Below are the code and all the weights of a small trained network. Each question names an input and a class and asks about switching units off, where a switched-off unit gives its printed mean instead of its output.

import numpy as np


def w(rows, s, z=0):
    codes = np.array(rows[::2]) - 128.0
    scale = np.full(codes.shape[1], s)
    scale[-1] = z or s
    return codes * scale


def norm(h):
    return h / np.sqrt((h * h).mean(-1, keepdims=True) + 1e-5)


def f(y):
    return y / 2 * (1 + np.tanh(0.7978845608 * (y + 0.044715 * y**3)))


def log_softmax(a):
    a = a - a.max(-1, keepdims=True)
    return a - np.log(np.exp(a).sum(-1, keepdims=True))


def net(x, mask):
    res = np.array(x, float).reshape(1, 5) / 4 @ E
    u = 0
    for l in range(2):
        y = f(norm(res) @ A[l][:, :-1].T + A[l][:, -1])
        res = res + np.where(mask[u : u + 12], y, B[l][:, -1]) @ B[l][:, :-1]
        u += 12
    return log_softmax(norm(res)[-1] @ U[:, :-1].T + U[:, -1])


A, B = {}, {}
E = w([
[136,5,224,198,113],'x0',
[80,42,57,52,122],'x1',
[168,211,169,14,168],'x2',
[213,180,58,159,57],'x3',
[205,84,36,125,239],'x4',
],0.0018)
A[0] = w([
[113,154,56,42,208,73],'L0N0',
[136,205,189,84,27,11],'L0N1',
[100,113,200,216,70,53],'L0N2',
[123,127,75,74,41,80],'L0N3',
[222,204,82,138,82,67],'L0N4',
[14,10,146,143,112,89],'L0N5',
[151,167,157,253,35,2],'L0N6',
[108,127,16,205,204,71],'L0N7',
[111,160,75,56,217,39],'L0N8',
[77,230,173,65,157,29],'L0N9',
[111,218,40,114,42,16],'L0N10',
[108,214,107,132,105,17],'L0N11',
],0.0042,0.0026)
B[0] = w([
[121,168,140,211,99,205],'L0N0',
[115,86,87,100,177,153],'L0N1',
[174,169,153,188,92,170],'L0N2',
[118,193,76,152,108,140],'L0N3',
[59,80,130,168,49,188],'L0N4',
[131,88,186,126,58,246],'L0N5',
[86,99,170,227,116,163],'L0N6',
[105,136,77,103,174,175],'L0N7',
[119,149,141,195,113,157],'L0N8',
[106,168,194,63,148,164],'L0N9',
[119,4,131,168,128,163],'L0N10',
[100,72,148,119,131,96],'L0N11',
],0.004,0.0013)
A[1] = w([
[120,24,127,129,172,12],'L1N0',
[89,115,149,69,64,117],'L1N1',
[135,116,35,135,62,6],'L1N2',
[191,49,124,103,120,92],'L1N3',
[119,40,200,129,157,21],'L1N4',
[105,199,142,121,123,18],'L1N5',
[63,123,97,55,72,17],'L1N6',
[112,119,2,154,180,74],'L1N7',
[107,111,80,159,59,18],'L1N8',
[166,150,152,71,180,42],'L1N9',
[132,130,25,142,153,55],'L1N10',
[217,132,104,164,147,178],'L1N11',
],0.007,0.0019)
B[1] = w([
[90,112,2,82,134,138],'L1N0',
[147,189,60,131,147,204],'L1N1',
[207,172,145,141,172,196],'L1N2',
[41,121,148,107,189,148],'L1N3',
[138,111,47,184,124,175],'L1N4',
[95,76,129,63,140,142],'L1N5',
[138,195,81,115,64,178],'L1N6',
[237,195,105,143,198,252],'L1N7',
[180,133,187,124,158,177],'L1N8',
[103,116,184,144,183,149],'L1N9',
[213,156,111,165,142,204],'L1N10',
[96,176,155,114,63,196],'L1N11',
],0.0055,0.0025)
U = w([
[121,72,196,222,52,164],'0',
[68,14,44,122,171,148],'1',
[79,180,88,59,46,150],'2',
[83,146,220,62,223,148],'3',
[180,93,146,144,130,20],'4',
[248,184,79,149,180,166],'5',
[145,90,136,106,136,2],'6',
],0.014,0.0088)

Each question gives the input, the list of numbers given to net, and the class t.
The units are the neurons (one row each of A and B). Each row of codes is followed by its name. A weight is (code - 128) times the scale printed after its matrix; where a second scale follows, it is the last column's (A, B and U).
mask holds one flag per neuron, layer by layer. A switched-off neuron (its flag False) gives its mean, the last column of its row in B, instead of its output. The means were averaged over made-up inputs and are rounded, as every weight is.
A unit's drop is (log p(t) with every unit on - log p(t) with that unit switched off) / (log p(t) with every unit on - log p(t) with every unit switched off).
The circuit of an input: a set's keep is (log p(t) with only the set's units on - log p(t) with every unit switched off) / (log p(t) with every unit on - log p(t) with every unit switched off). Starting from the 12 units with the biggest drops (on a tie, the unit counted first), units are removed one at a time, each time the one whose removal leaves the highest keep (on an exact tie, the one counted first), for as long as the keep stays at least 0.8.
circuit, biggest first: the units of the circuit, biggest drop first
most important unit: the unit with the biggest drop
k most important neurons: the k neurons with the biggest drops, biggest first
top k neurons in layer l: the k neurons of layer l with the biggest drops, biggest first
drop of u: that unit's drop, to one decimal
input [-6,-3,-5,-2,-3], class 0: circuit, biggest first	L0N10, L1N7
input [-7,0,-2,-5,-2], class 2: circuit, biggest first	L1N7
input [-2,-8,5,7,-5], class 0: circuit, biggest first	L1N7, L0N4
input [-2,4,4,-2,0], class 3: circuit, biggest first	L1N9, L0N9
input [-7,0,-2,-8,1], class 3: top 2 neurons in layer 0	L0N4, L0N9
input [6,0,7,-7,1], class 1: circuit, biggest first	L1N4, L1N7
input [2,7,6,-1,-1], class 2: circuit, biggest first	L1N6, L1N7
input [4,8,3,8,-6], class 5: 3 most important neurons	L1N2, L0N3, L1N8
input [4,5,2,-3,-5], class 2: 2 most important neurons	L1N1, L0N10
input [7,1,7,2,8], class 3: top 2 neurons in layer 1	L1N3, L1N11
input [8,3,7,4,-6], class 2: 3 most important neurons	L1N7, L1N1, L1N2
input [5,2,4,-7,-6], class 2: top 2 neurons in layer 1	L1N1, L1N4
input [3,3,3,-4,-3], class 2: 2 most important neurons	L0N10, L1N1
input [6,-4,-1,-1,2], class 0: most important unit	L0N2
input [7,3,7,-6,8], class 1: top 2 neurons in layer 1	L1N0, L1N4
input [5,2,-6,2,5], class 1: top 4 neurons in layer 1	L1N0, L1N3, L1N1, L1N6
input [7,-6,7,8,8], class 0: top 3 neurons in layer 1	L1N11, L1N7, L1N1
input [-6,6,-1,0,-4], class 5: top 2 neurons in layer 0	L0N10, L0N3
input [-5,-6,-1,-1,-6], class 2: drop of L1N8	0.4
input [-5,-8,-7,6,-4], class 0: most important unit	L0N6
input [0,7,-8,-1,5], class 5: drop of L1N7	0.4
input [1,-1,8,2,-4], class 3: drop of L1N9	0.3
